Below is a small trained network, with its code and all its weights. Each question gives an input and a class and asks what happens when units are switched off, that is, made to give their printed mean instead of their output.

import numpy as np


def w(rows, s, z=0):
    codes = np.array(rows[::2]) - 128.0
    scale = np.full(codes.shape[1], s)
    scale[-1] = z or s
    return codes * scale


def f(y):
    return np.maximum(y, 0)


def log_softmax(a):
    a = a - a.max(-1, keepdims=True)
    return a - np.log(np.exp(a).sum(-1, keepdims=True))


def net(x, mask):
    res = np.array(x, float).reshape(1, 7) / 4 @ E
    y = f(res @ A[0][:, :-1].T + A[0][:, -1])
    res = res + np.where(mask, y, B[0][:, -1]) @ B[0][:, :-1]
    return log_softmax(res[-1] @ U[:, :-1].T + U[:, -1])


A, B = {}, {}
E = w([
[147,104,33,95,28,182,101,162,163,193],'x0',
[121,123,118,129,128,124,136,125,132,120],'x1',
[109,185,28,89,201,73,98,78,77,206],'x2',
[54,216,159,135,71,164,223,102,121,173],'x3',
[115,128,105,196,32,106,76,117,2,87],'x4',
[163,109,92,196,169,107,234,221,87,181],'x5',
[63,198,93,135,169,186,75,213,126,79],'x6',
],0.0078)
A[0] = w([
[94,127,162,117,86,161,144,157,126,92,78],'neuron 0',
[111,95,80,80,50,166,101,114,152,168,33],'neuron 1',
[115,173,234,175,219,67,152,68,85,65,71],'neuron 2',
[187,98,85,185,153,133,228,229,77,187,73],'neuron 3',
[156,106,106,209,157,94,208,242,75,185,16],'neuron 4',
[120,132,115,164,91,139,101,119,54,99,57],'neuron 5',
[139,156,71,106,81,192,108,179,138,151,114],'neuron 6',
[113,125,157,34,94,166,102,55,143,94,66],'neuron 7',
[123,164,122,201,83,124,66,124,53,91,60],'neuron 8',
[31,214,93,135,157,191,112,191,121,96,55],'neuron 9',
[114,147,145,106,105,138,65,71,161,108,51],'neuron 10',
[132,112,162,136,98,137,153,118,147,121,47],'neuron 11',
[75,190,172,118,120,147,177,134,109,157,111],'neuron 12',
[212,54,97,154,201,47,23,183,147,60,197],'neuron 13',
[34,254,133,147,96,184,174,166,128,136,96],'neuron 14',
[104,123,123,139,69,128,132,130,34,100,66],'neuron 15',
[160,102,136,159,79,109,127,81,80,141,95],'neuron 16',
[139,109,109,186,44,91,104,111,40,107,63],'neuron 17',
[97,138,118,180,72,120,76,128,33,86,85],'neuron 18',
[133,88,206,181,87,176,141,177,192,80,61],'neuron 19',
[127,123,159,50,197,150,154,126,248,159,75],'neuron 20',
[102,123,169,124,88,121,186,75,113,188,99],'neuron 21',
[123,119,174,84,95,146,102,87,136,116,83],'neuron 22',
[50,211,153,156,86,169,200,80,129,171,76],'neuron 23',
[117,165,118,87,120,118,77,69,133,115,44],'neuron 24',
[174,90,155,120,85,58,187,27,134,184,36],'neuron 25',
[179,75,84,122,145,149,79,151,125,134,54],'neuron 26',
[100,151,150,96,104,161,55,66,156,98,80],'neuron 27',
[145,114,50,124,51,168,126,157,168,187,98],'neuron 28',
[116,149,84,96,156,66,121,62,104,206,61],'neuron 29',
[146,77,200,165,58,163,143,156,139,75,43],'neuron 30',
[133,138,139,78,181,167,158,157,215,139,67],'neuron 31',
[188,71,157,97,85,69,160,29,103,173,29],'neuron 32',
[138,121,63,84,54,183,127,181,147,153,56],'neuron 33',
[91,147,164,181,176,72,143,113,112,68,108],'neuron 34',
[134,99,201,168,83,188,146,158,169,73,68],'neuron 35',
[18,191,96,139,170,199,54,234,108,82,2],'neuron 36',
[113,166,126,136,73,113,198,59,141,137,139],'neuron 37',
[98,176,71,105,189,83,93,75,90,180,15],'neuron 38',
[86,169,166,135,192,130,132,148,89,71,116],'neuron 39',
[108,216,47,79,170,98,116,91,46,156,68],'neuron 40',
],0.0082,0.0036)
B[0] = w([
[136,97,95,165,132,164,118,128,103,145,161],'neuron 0',
[80,113,184,100,131,71,133,108,113,161,173],'neuron 1',
[44,69,206,55,79,55,148,117,89,182,235],'neuron 2',
[76,203,133,189,147,96,67,40,166,48,228],'neuron 3',
[72,191,149,188,167,99,73,40,159,58,219],'neuron 4',
[140,171,119,99,192,124,194,147,157,145,165],'neuron 5',
[92,98,191,97,92,70,134,132,111,152,182],'neuron 6',
[86,187,121,185,164,80,103,72,173,61,187],'neuron 7',
[136,191,122,99,192,110,196,165,168,151,183],'neuron 8',
[177,73,148,139,48,130,99,188,174,94,201],'neuron 9',
[84,182,136,177,155,132,95,96,141,61,173],'neuron 10',
[140,89,105,152,119,150,123,145,106,128,150],'neuron 11',
[155,138,127,94,116,149,94,113,72,103,186],'neuron 12',
[214,144,124,58,87,181,72,82,36,103,251],'neuron 13',
[208,132,125,92,96,160,84,105,90,100,211],'neuron 14',
[146,187,89,78,186,124,188,126,150,147,170],'neuron 15',
[149,129,150,127,134,118,173,165,186,117,165],'neuron 16',
[144,176,103,75,206,121,219,169,174,149,186],'neuron 17',
[145,178,117,93,197,122,205,141,176,155,191],'neuron 18',
[84,90,64,161,180,179,126,114,83,175,211],'neuron 19',
[160,198,82,78,214,111,220,178,187,157,222],'neuron 20',
[206,115,131,113,63,150,75,145,119,98,185],'neuron 21',
[119,153,116,161,139,121,107,118,132,95,163],'neuron 22',
[172,160,108,72,154,177,91,77,53,122,207],'neuron 23',
[99,162,115,187,174,142,104,89,132,108,170],'neuron 24',
[180,91,159,171,60,118,121,198,163,115,200],'neuron 25',
[147,139,144,96,96,141,96,105,76,127,164],'neuron 26',
[99,169,145,187,157,114,96,78,141,71,189],'neuron 27',
[52,83,198,36,91,60,122,80,109,170,191],'neuron 28',
[95,52,47,190,150,199,128,176,98,171,200],'neuron 29',
[94,92,43,163,178,214,121,157,85,185,197],'neuron 30',
[166,188,110,100,236,114,210,160,174,166,196],'neuron 31',
[161,98,174,186,62,99,121,212,220,118,192],'neuron 32',
[84,104,164,77,103,77,134,94,101,154,181],'neuron 33',
[93,96,162,72,91,93,120,114,132,163,192],'neuron 34',
[91,76,59,178,164,179,107,152,77,184,203],'neuron 35',
[186,96,180,215,1,95,147,232,217,117,216],'neuron 36',
[185,134,147,112,96,158,101,117,83,98,188],'neuron 37',
[84,75,58,175,145,177,120,160,86,163,202],'neuron 38',
[107,79,195,99,70,75,126,126,134,165,191],'neuron 39',
[103,72,66,170,155,203,121,164,118,156,219],'neuron 40',
],0.0072,0.011)
U = w([
[159,198,109,77,203,123,222,155,168,169,100],'0',
[65,50,54,195,162,197,117,145,69,191,86],'1',
[59,197,146,205,152,101,85,38,149,51,102],'2',
[40,67,204,47,105,64,138,99,86,188,114],'3',
[217,84,158,174,73,122,122,189,175,113,254],'4',
[255,147,123,54,124,177,78,81,35,99,99],'5',
],0.01,0.0067)

Each question gives the input, the list of numbers given to net, and the class t.
The units are the neurons (one row each of A and B). Each row of codes is followed by its name. A weight is (code - 128) times the scale printed after its matrix; where a second scale follows, it is the last column's (A, B and U).
mask holds one flag per neuron, in row order. A switched-off neuron (its flag False) gives its mean, the last column of its row in B, instead of its output. The means were averaged over made-up inputs and are rounded, as every weight is.
A unit's drop is (log p(t) with every unit on - log p(t) with that unit switched off) / (log p(t) with every unit on - log p(t) with every unit switched off).
The circuit of an input: a set's keep is (log p(t) with only the set's units on - log p(t) with every unit switched off) / (log p(t) with every unit on - log p(t) with every unit switched off). Starting from the 12 units with the biggest drops (on a tie, the unit counted first), units are removed one at a time, each time the one whose removal leaves the highest keep (on an exact tie, the one counted first), for as long as the keep stays at least 0.8.
circuit, biggest first: the units of the circuit, biggest drop first
top k neurons: the k neurons with the biggest drops, biggest first
drop of u: that unit's drop, to one decimal
input [5,6,5,3,-5,7,-6], class 2: circuit, biggest first	neuron 3
input [-8,1,-2,-6,8,-4,3], class 0: top 2 neurons	neuron 18; neuron 8
input [5,5,3,-4,4,-4,2], class 3: circuit, biggest first	neuron 28; neuron 1
input [0,2,7,-2,3,-8,-3], class 2: top 2 neurons	neuron 7; neuron 27
input [0,-2,-1,4,1,5,-4], class 2: top 4 neurons	neuron 3; neuron 4; neuron 13; neuron 36
input [-3,0,3,-7,2,-5,-7], class 4: top 2 neurons	neuron 32; neuron 25
input [-4,-5,-4,3,-2,3,-2], class 1: circuit, biggest first	neuron 35; neuron 19
input [4,-1,2,-5,-2,5,-1], class 2: circuit, biggest first	neuron 3; neuron 4
input [2,8,-8,8,3,-1,-4], class 1: top 2 neurons	neuron 30; neuron 35
input [7,2,4,1,-6,-5,8], class 4: top 3 neurons	neuron 36; neuron 9; neuron 2
input [6,0,4,-3,-1,7,3], class 2: top 3 neurons	neuron 3; neuron 4; neuron 2
input [8,6,-5,7,7,-3,3], class 3: top 3 neurons	neuron 28; neuron 33; neuron 6
input [-2,-4,0,-2,-6,7,5], class 2: top 2 neurons	neuron 3; neuron 4
input [7,-6,4,4,1,0,-8], class 4: circuit, biggest first	neuron 32
input [7,7,5,0,7,6,-7], class 0: top 3 neurons	neuron 17; neuron 2; neuron 15
input [5,0,-8,7,0,6,3], class 1: top 4 neurons	neuron 35; neuron 19; neuron 30; neuron 13
input [-1,7,5,2,6,0,6], class 0: top 2 neurons	neuron 18; neuron 8
input [-2,1,6,5,-2,0,-1], class 1: top 4 neurons	neuron 29; neuron 13; neuron 40; neuron 38
input [-4,-6,3,7,8,-7,-6], class 0: drop of neuron 12	0.0
input [1,-1,6,-6,7,4,-1], class 0: drop of neuron 17	0.3
input [-2,7,1,-6,8,1,-6], class 0: drop of neuron 17	0.1
input [2,0,-8,5,-2,-6,3], class 1: circuit, biggest first	neuron 35
